Table B holds the same points as the rows below and some others, measured another way and shuffled. Each row below is followed by which row of B it is.
B, 72 rows:
[[-157 -107  -70  -60  -63   20   17   33  -66 -111    7 -241  -52  -82
   -27   80  -48  190   31  121 -185  -21   15  -43  -14  -75  -39  -37
  -158  242   73   85   49]
 [ 144 -161  211  -83  135  -37  106   49   -5  323 -107  368   88  170
   136   14 -167  157  -33 -260  -10  -26 -111  -12   51  -37  142   92
    -3 -259  -32  -72 -100]
 [-201   23 -156  -33  -14   53  -54   84    3 -167    5 -184  -58   84
   -99   33    9  -95 -154  163  -33  -73  -29  -39   -7    6  -43   55
   -90   78  -25   32  -17]
 [-592 -183 -249 -332 -462  -80   50   11 -115 -151  -44 -151  -39 -572
   165  104  261   -3   68  316  -14   82  184 -243  -89 -203 -136   33
    22  328  206  250   15]
 [ -67   97 -127  -81  -58   90  -69   57 -195  -64   40  -92  -40 -106
   -85    5    6   86   -7  181    5  -82   -3  -80   32  -14 -105 -134
   -85  218   92  190   26]
 [-300  -44  -20 -264  -59  -96  244  -43  321  303 -171  268  -93  251
  -143 -283  129 -388 -182  312  243  -33  276 -123   37  389  244  408
   316 -774  -28  -67  186]
 [-139 -182  111 -120   32   54  180  151  -69  -76   18   58 -103  -24
    99  256  -46  153  -83  -90  -55  -25 -304 -119   39 -134 -201  137
  -143  113  -17  -28 -226]
 [ -40 -177  -74   15  -77  -19  -15  135  -46   17 -122 -172  140  -83
    33  -66  -67   14  -75   41  -63   27  167   36  -20  -85  178  -22
  -106  125  180 -104  162]
 [ 131  291 -224 -115  -67  103 -214  119 -227  104   -9  255  184 -184
    66 -114   55  -93  -60   61  242  -95    8  -81   34  -78  -45 -256
   -27  106   67  187  -13]
 [ 202   97 -106  -10  136   67 -190  -90  -15   78   57 -133  108  102
   -94  -72 -169  312  202  116 -198  -73   34   51  -26   57   39 -219
  -161  153  -56  157  142]
 [-254 -106 -273  -67 -305  -32 -214   53  -87  -39  -95  -90   65 -156
  -104 -125  132 -236 -227  208  130   87  152  -45   21  -37   96    8
   121   95  223   86  124]
 [ 257   37   14  -87  137  107   61  149   -3  150  -15  180  175  -31
   132   -6 -115  139   40  -74   45  -58 -111  -27   27  -45  -30 -106
  -188   11   -9  -75   17]
 [-147 -153  117 -219  -83  -22  326  -62  102  223  -57  110 -249    0
  -113  -51  -12  191  -10  114 -102   30   83 -126  129  153   62  121
     2 -280  128   94  158]
 [-127  -54 -134 -272 -269  -62   73   -6   70  283 -146  287   71 -271
   104 -175  118  -73  -56   80  114   88  230 -123   50  -24  154  -16
    72 -216  173  102  166]
 [-182  -71 -176 -123  104  115  126  266  275 -255    7 -228  129   40
    75  102   65 -254  -88  285  125  -63 -145  -79 -112   68 -199  260
  -164   30 -152 -307  -16]
 [ 469  150  131  171  352  163 -159  114 -222  105   53  169   59  341
   -65   66 -326  295  -92 -322 -101 -156 -340  103  118  -74   -1 -228
  -248   95  -95   29 -160]
 [ 112   29 -100 -109   36   13 -128 -106  106  170    8  124   58   74
    -3  -52 -101  214   64  -23 -140   12  -39   -1   24   -1   60 -116
   -97  -59  -81  138   52]
 [-140 -146  257 -276 -178 -168  126  -78 -391  532 -179  554   -1  -95
    67 -165   45   65   77   30  262  -60  236 -187   61   95  201  123
   461 -345  244  274  -30]
 [ 246   77  -21   74  205  224   24  212  -35 -203  115 -103  -44   12
    71  274 -225  355  -99 -275 -279  -61 -432   26   90 -277 -228 -248
  -570  394  -85  -37 -157]
 [ 193  290 -364  -15   60   58 -248  -31  361  107  -59  193  145  132
    84 -139 -103  -64 -223 -229 -188    6   12  101   34 -164  231 -261
  -350 -199 -219   33   62]
 [-119  -40 -210  -73  -96   27 -124   12   63  -56   -6 -140   28  -22
   -97  -48   18  -25  -71  187  -34   30   30  -32   -1   15    9  -15
   -49   84   43   63  107]
 [  34 -216    4 -153   11   38   72  120   73   50  -16   64  154 -134
   191  123  -55  168   68  -36  -27   60 -176  -70  -25 -120 -103   46
  -146  122    2 -107  -42]
 [ 385  -60  124  110  327  131 -113  134 -113   36   62   11  158  249
    16  131 -297  330   43 -202 -118  -85 -349   86   27  -70  -73 -101
  -231  202 -100  -94 -125]
 [  94  214  -88  -72   67   91  -23 -121  113  152   42  112 -208  236
  -272 -139  -84  121 -104   81 -110  -54  -16  -19  155  186   55 -116
   -94 -250  -50  219  131]
 [ 138 -262   49  161   87  161   71  336  -84 -269   17 -273   34  -80
   115  319 -224  284 -202 -317 -268   58 -397   66   70 -374 -141 -108
  -529  523  110 -244 -115]
 [ -31   67 -165  -27  -88   55  -50  123   28   26  -80  108   -4    3
   -33  -70    8 -158 -308  -55   48    5   -6  -12   98  -79   92  -58
  -115  -84   73   -2   33]
 [ -40   -5 -175  -51   37   92  -44  131  220  -74  -13    8   29  143
   -59    2    6 -192 -255   62   63   17 -162  -15   44   32  -45  107
  -112 -106  -80 -132   -5]
 [ -60  230  -64 -115 -132   50   37   13 -169  203  -70  284 -194    4
  -191 -198   51 -115 -254   72  152  -85  139 -100  193  100  115 -103
    73 -262  172  250   86]
 [  48  420 -637 -110  -68   63 -463  -75  388  -32   -4  113  252  -42
   128 -152   50 -204 -156  -25  -99   17   61   52  -65 -199  112 -323
  -304  -30 -285  155   46]
 [-288  -48 -485  -37 -291  -70 -221  110  226 -183 -164 -195  235 -276
   268  -23   75 -242 -262  -93 -180  122  217   52 -118 -411  240 -126
  -311  201   15  -71   64]
 [  80  -83  -69 -153 -105   -6   65   91    3  215 -113  135  203 -262
   198  -92  -24  103   56  -26    3   44  148  -50   -3 -115  127 -116
  -119   25  143  -19  151]
 [-102 -185  -39 -157  -86   -7  -13  -55   42   51    7  -13  -26  -59
   -24   52  -21  203   53   95 -106   67  -73  -79   20   -5  -59   36
   -23   72   45  104   31]
 [ 393  332 -212   55  344  271 -140  232   96 -141  110 -129  241  144
     4   -5 -160   34   17   85   27 -180 -217   55  -32   25 -167 -226
  -403  199 -201 -140   37]
 [ 191   70  123   73  261  126   69    8  -25   29   74  -71 -188  336
  -219   57 -257  335  -37  -66 -257 -125 -192   38  126   89  -15  -86
  -250  -15  -70   66    9]
 [-176   88  -13 -311 -224 -203    7 -255 -162  531 -179  422   39 -149
    79 -314   60   95  197  124   38  -73  531 -132  -23   85  371  -79
   306 -384  123  420  158]
 [-113  161 -252 -203 -135  103  -74  -35   58  -40   75   77 -122 -129
   -81   14   90   39  -85  155  -16    8 -106 -128   84  -15 -169 -127
  -119   57  -11  250    9]
 [-464   15 -253 -151 -366  -31  -32  249 -339 -137 -151  -76  108 -409
   108  -75  262 -425 -201  298  333  -75  300 -176  -69 -136   22   39
   138  199  288   74    7]
 [-187   26  111  -71 -112  -96  122   32 -235  260 -191  335 -139   60
    10 -101  -26  -77 -263 -175   33  -96  195  -66  107  -68  292   33
    93 -314  139  163  -68]
 [ 141 -307 -135    5   70   61 -136  124  290  -60   -7 -167  256   67
    32   54 -109   56  -51   14  -70  161 -229   68  -29  -41  -31   83
  -182  147  -27 -290   92]
 [ 158 -395  154   -6  150   46  161  183  163   30  -39  -20  126   48
   193  214 -220  301  -23 -271 -212  103 -315   37   15 -186  -30  104
  -309  119  -18 -308  -63]
 [ 103   -8 -138 -137   59   88   67   84  258   60  -11  -24  131  -45
    62  -52  -46   70   49  117  -49   14   -6  -28   -8   40  -11  -35
  -216  -37  -41 -106  168]
 [-287  -84 -104 -104 -162   19   41    6    4  -89   -4 -104 -221  -11
  -172   35   58  -10 -186  163  -64   26  -25  -95   82   24  -48   79
   -27   14  100  132   30]
 [-278 -330  -75  -50 -215  -69  -78  -26  -10  -58  -60 -176  -83  -37
  -102   55    2   74 -135   71 -151  133  -11  -28   30  -71   53  105
    24  138  157   62   40]
 [-202   46 -109 -224 -202  -32  -10 -128  -75  123  -15  174 -151 -171
    13    8   48  184   -2   18 -124    8   58 -132   65  -97   10 -119
   -31   -6   52  357  -18]
 [-148   84 -242 -256 -155   12   -4  -23  147   44  -15  144   18 -232
   157   18   77   52   -1   39  -72   29   22 -121   -8 -140  -44 -104
  -166    3  -54  168   -3]
 [ 124 -157  -68  -30   39   40 -116    5  183   84   -7   50   70  137
   -59    4 -106  104  -96  -57  -85  101 -187   35   63   -2   27   19
   -99  -33  -26  -64   43]
 [ -55 -195  118 -118   69  -81   44 -129  127  254  -52  166  -77  298
  -119  -44 -109  138   -8   16  -92   14  -32  -22   48  163  139  203
   133 -335  -61   52   11]
 [ -70   17 -119 -118  127  238  310  368  248 -294   64 -208  -26  -43
    26  157   51 -158 -160  227  105  -67 -266 -117   17   52 -331  158
  -348   79  -72 -315   12]
 [-176  -11 -113 -141 -128   78  113   87    1 -102   17  -45 -160 -168
   -16  104   38   84 -130   57  -91   15  -89 -117   81 -105 -127  -48
  -208  128   84  102   -2]
 [-102  -18  -95  -58  -13  103   25  106   25 -162   50  -74 -125  -14
   -18  175  -34  101 -164  -30 -130    0 -236  -60   65 -129 -162  -23
  -250  168  -26   45 -106]
 [ -99  -30   56 -143   17  -97   40  -80   -5  298 -125  229   20  186
   -35 -168  -31  -31    4   97   64  -85  197  -53   -7  163  227  140
   201 -374  -16   91   54]
 [ 106  471 -186  -28  121  106 -161    5 -117   97    6  147   -2  188
  -136 -200  -48  -94  -96  113   85 -243  125  -12   41  110   97 -218
   -60 -158  -97  237   35]
 [ -21  188 -294 -127  -39  108 -182  -65  107  -62   93  -52  -54    1
  -162  -39   32   48  -33  219  -50  -11  -76  -61   50   60 -124 -148
  -122   76  -64  214   77]
 [ 110  -85 -117  -26  100    7 -102  105  193   78  -83   33  285  106
   128  -56 -101  -60  -48  -40   -4   10  -17   58  -70  -51  129   41
  -119  -64  -96 -197   43]
 [ 208 -188 -138  -67  -18   39 -120  155   74   68  -57   -6  385 -245
   267   23  -92  156   93  -81  -42  110  -67   22  -64 -220   13 -141
  -233  281   63 -158   82]
 [-371  -87 -212 -314 -303  -29   28  -12  -52  -22  -20  -66   10 -379
    53  -10  208  -21  116  389   98   32  159 -213  -65    3 -124   45
    98  147  142  199   91]
 [ 123   29 -155    0   35   84  -97   69  169    8  -19   68   34   65
    28   31 -108   66 -201 -190 -149   46 -166   43   77 -157   42 -125
  -292   10  -60  -32   -5]
 [-199  -83  -11  -62  -77   90  219  238  -77 -158  -37  -99 -150 -109
    -1  129   17  -38 -243   16   -3  -33 -103 -102   84 -107 -101   63
  -201  119  138  -69  -42]
 [ 351   38  155   90  311  162   39  120  -65   47   66   72  -36  250
   -33  143 -295  364  -46 -266 -200  -98 -349   55  115  -70  -71 -143
  -340   96  -92  -32 -110]
 [ -18  -96 -189 -163  -43   41  -95  135  165   23  -32  122  243  -93
   157   19   60 -139  -67   70  160   64 -134  -66  -45  -62  -81   84
   -36   12  -56 -122  -35]
 [ 193 -180    1   24  115  101 -187  -10   24   45   85 -128   34  265
  -330  -51 -125  149    3  229   35   51 -228   33   86  261  -95   71
    78   58   54  -28  138]
 [-166  -86  -13  -78  -70    5  -37   28 -127   -6  -16   58  -99   44
   -72   68   -4   27 -141   22    2  -16 -111  -78   56  -36  -41   66
    30   25   48  125 -105]
 [  41  239 -164 -200 -120   -3   10   50  -83  298 -135  324  177 -234
   165 -246   61  -94    4   53  164  -90  317  -91    4  -40  197 -196
    -9 -181  104  150  146]
 [-338    4 -205  -51 -185   52   41  177  -86 -256  -38 -224 -117 -162
   -27   84   88 -137 -251  117  -39  -33   31  -87   17 -155  -55   -6
  -181  210  121   45  -15]
 [  44  399 -298 -289   -9   59  -67  -92  215  176   19  374   62 -119
   199  -68   38   58   50  -37  -60  -81   32 -108   -3 -108   -9 -247
  -225 -179 -239  271  -37]
 [ 142   90  -38  -74   19   36  -27  -73   89  279  -45  240  -82  192
  -201 -204  -74   39 -142   17    9   -2   39   -5  160  170  161  -60
    18 -333   42  116  156]
 [ -53   25 -150  -38    4  100  -69   -7  159  -50   40  -76 -165  228
  -317  -70   -2  -82 -226  208    6   15 -118  -18  124  198  -48   67
   -27 -132   -4   39  107]
 [ 358  241    4  213  296  232  -70  331 -259 -147   39   -7   73  121
    88  168 -267  161 -221 -367 -111 -195 -335   88   82 -295  -76 -309
  -510  334  -54  -82 -205]
 [ 180  110  164  186  240  218  120  344 -240 -164   26  122 -220  236
   -18  282 -231  109 -459 -482 -106 -148 -509   24  219 -270 -137 -106
  -442  147  -26  -89 -347]
 [ -83   39  -36 -159  -72   63   -4   83 -223   52   12  125  -13 -104
   -43  -10   62  -10  -26  183  193  -75  -46 -144   47   48 -128   -3
    89   57  106  151  -37]
 [ 154 -278 -269  -68 -128  -11 -454   13   19   83  -24 -110  493 -176
    40 -123    2   28  162  236  138  181    2   39 -108   -6   15  -61
   125  317  135  -66  190]
 [ 267  -45 -197  -48   -2  -21 -311   56   66  259 -122  206  472  -47
   183 -187  -75  -46   23  -65  115   62   85   73  -67  -87  219 -130
    -4  -16    8  -92  113]]
Rows of B count from 0, top down.

[  65   65   94  -35  -63  -80   92  -25  -34   34  248  263 -201  219
 -101   57   57 -107  154 -251 -151 -174  -85  207  268 -154 -187] -> 51
[  32  -46   81  -91    2  -87   83 -115  -33 -216   69  257  -13   37
  -62  -85   12    5  -42 -174   29 -210  180  102  123 -160  -32] -> 36
[ -64  -31 -165  386   69  -29   50  198  170  102 -138  258  346  -58
   11 -178   10  -24 -439  514   -9  333  344  101 -298 -286   83] -> 13
[ -25   20  178 -177  -59   59   93    0  -51 -126  -70   -4 -102  237
   86   -3   67 -170  159 -131   48 -238  -16  -68   43  124  -21] -> 45
[ -44  198   29  138 -158   -4   22  120  118   22   85  143  -47  153
   -4  -10  -55  -47   74   -1  -94   12    9  173   66 -166 -142] -> 52
[ -51  -80   66 -398   75  120   31  -95  -72 -102   50   53 -337  156
   62 -107   79 -288  125 -341   74 -254  -23  -55   43  117  101] -> 7
[ -46  151  -21  157 -106   61    2  110   93   56   79  310  105   86
  -41 -148   24   28  -97  209   69  -53  132  224  -80 -309   31] -> 61
[ 121 -120  223 -194  110 -197  248 -122 -166 -159 -147  -34   33  385
  173  255  179 -233  -37   92  -48   -1  155 -213  101  119    6] -> 71
[ 157 -203   33  208  160  -70  315  111  -62  320  -82  233  170  244
 -141    6  302 -164 -121  294 -102  -51   68 -103   20  -79  -97] -> 28
[-230  105 -105   32 -192  152 -130  120  244 -194  -49   46 -138 -157
  -15 -283 -235  -25   68 -211   56  -79   96  108  -64  -58 -115] -> 6
[  25   54  274 -256   55   57  149   -4 -175 -194   -7  -35 -204  204
  181  -27   43 -326  155 -415 -136 -163 -142  -70   35  272   29] -> 31
[ -77 -178   36  -40   63    0   27   18   49  114   -1  135  -67  188
  -18  -14  141 -159   16  -18   61  -84   11   72   12   28   -9] -> 53
[  -4   84  144 -151  -28   35   52  -38   19   43  115  156 -164  234
  -44  -33   80  -35  177 -226   94 -233    2   88  156 -105   46] -> 66
[ -26   85  -48 -138 -112   19    2  -68   73  -72   75  208  -99  163
  -42  -41   31    5    8   89  165 -178  214   67   80 -295   26] -> 10
[-233  -51 -123 -118   25  189  -70   98  214  -67 -223 -110 -124  -43
  101 -242  -82 -170  -51  -25  174   66  194 -142 -211   79  138] -> 39
[ 183  227  325  -55  173  -75  280   53 -202  179   53   55   26  510
  261  202  230 -289  -35   84 -175  201  -36  -46  -13    0  260] -> 9
[-166  -21  141 -151 -100   60  -18   55   76 -205  -82 -151 -279   78
   94  -40 -118 -222  278 -477  -77 -141 -142  -18   88  318 -194] -> 40
[  71  326  258  -66   22  111  178  100  -45  135   -2   45    5  351
  140  -31  115 -100   92    7   49  -25   22  -61  -44  -81  273] -> 33
[-234 -185  134  -42   -3   16  -76   17  193 -202  -73  -30 -181 -161
  -67 -210 -166  -20  219 -706   14 -181  -54   99  121  271 -161] -> 47
[-181  228  -61  187 -200   13 -108  161  237 -114   29   74  -44  -15
   73  -91 -225  -35  -14  -21  -93  188   83  224  -48 -156 -133] -> 55
[-149  105 -130  -70 -130   88 -109   43  195   45  126  140 -248   93
  -45  -89  -57  -72   83  -62   79  -41   66  159   57 -214  -42] -> 20
[-141  -35  -54  237  -88 -142  -83   83  233   82  103  188  -25   86
  -63   60  -65   -8   -9  -11  -92  168   50  304  102 -161 -208] -> 32
[ -62 -103 -149   88 -148 -190  -45  -54   79 -330  143  273 -121 -104
  -81   -3 -165 -101  -99 -138 -245    3  120  276  164 -173 -424] -> 8
[ -40  131 -101  350  -76  -36  139  246  237   58 -213  -46  123   -2
    0  -70 -130  -56 -103  200 -178  311  204 -116  -57 -117 -188] -> 64
[  85 -127  334 -109  265  -86  283   -4 -203 -182 -221  -68  104  168
  243    1  128 -291 -110 -202 -139   65   56 -216  -94  331  164] -> 21
[ -21 -237  -86 -323  109  238  149  -13  -17   82 -142   30 -254   75
 -126 -267  191 -257   94 -123  200 -404   71 -323  -11   92   52] -> 29
[ 194  260  362 -166  223  -14  396   20 -163 -177 -291 -203  122  248
  305  -17   48 -179  -80 -103  -66  162  245 -457  -85  126  369] -> 3
[  90 -157  220 -341  251  -65  235 -173  -68  -21  -86  -24 -162  223
   -9   13  165 -119  104 -375  113 -182  150 -273  201  104  177] -> 26
[-122 -142  -38 -253  -10  118  -53  -30  -40 -209  162  134 -440  -62
  -10 -196  -60 -353  133 -575 -149 -255 -183  144   73  179 -188] -> 58
[ -26   96   92 -140  -33  120  146   66    4 -247 -198 -114 -101   11
   98 -187  -91 -176   75 -239  -26 -120   95 -237  -40  140   -8] -> 18
[-267  -56 -224  106 -255  168 -161  189  226 -183   24   90 -292 -242
 -108 -294 -256 -206  134 -325 -167 -151 -132  211  -19   90 -453] -> 44
[  -1  168  110 -201  -51  151  116   -2   43  -95  -78   14 -116   99
  -21 -196   -8   -5  158 -204  176 -287  146 -164   59  -74  119] -> 63
[ -41  -50 -162  130  -20  138   50   76  125  -35  -60  369  172 -194
 -205 -426    7  105 -228  174  194 -234  326   62 -145 -347   51] -> 68
[  56  -73  -55  142   66   76  220  146   72  299 -180  124  136  193
 -112 -106  214  -90  -84  386  101  -65  182 -197  -76 -151   24] -> 19
[-101  305  -20  222 -207  -12  -43  155  218   52  -52  104  181  238
  113   51  -52   72  -99  480  101  215  250  147 -113 -333   53] -> 22
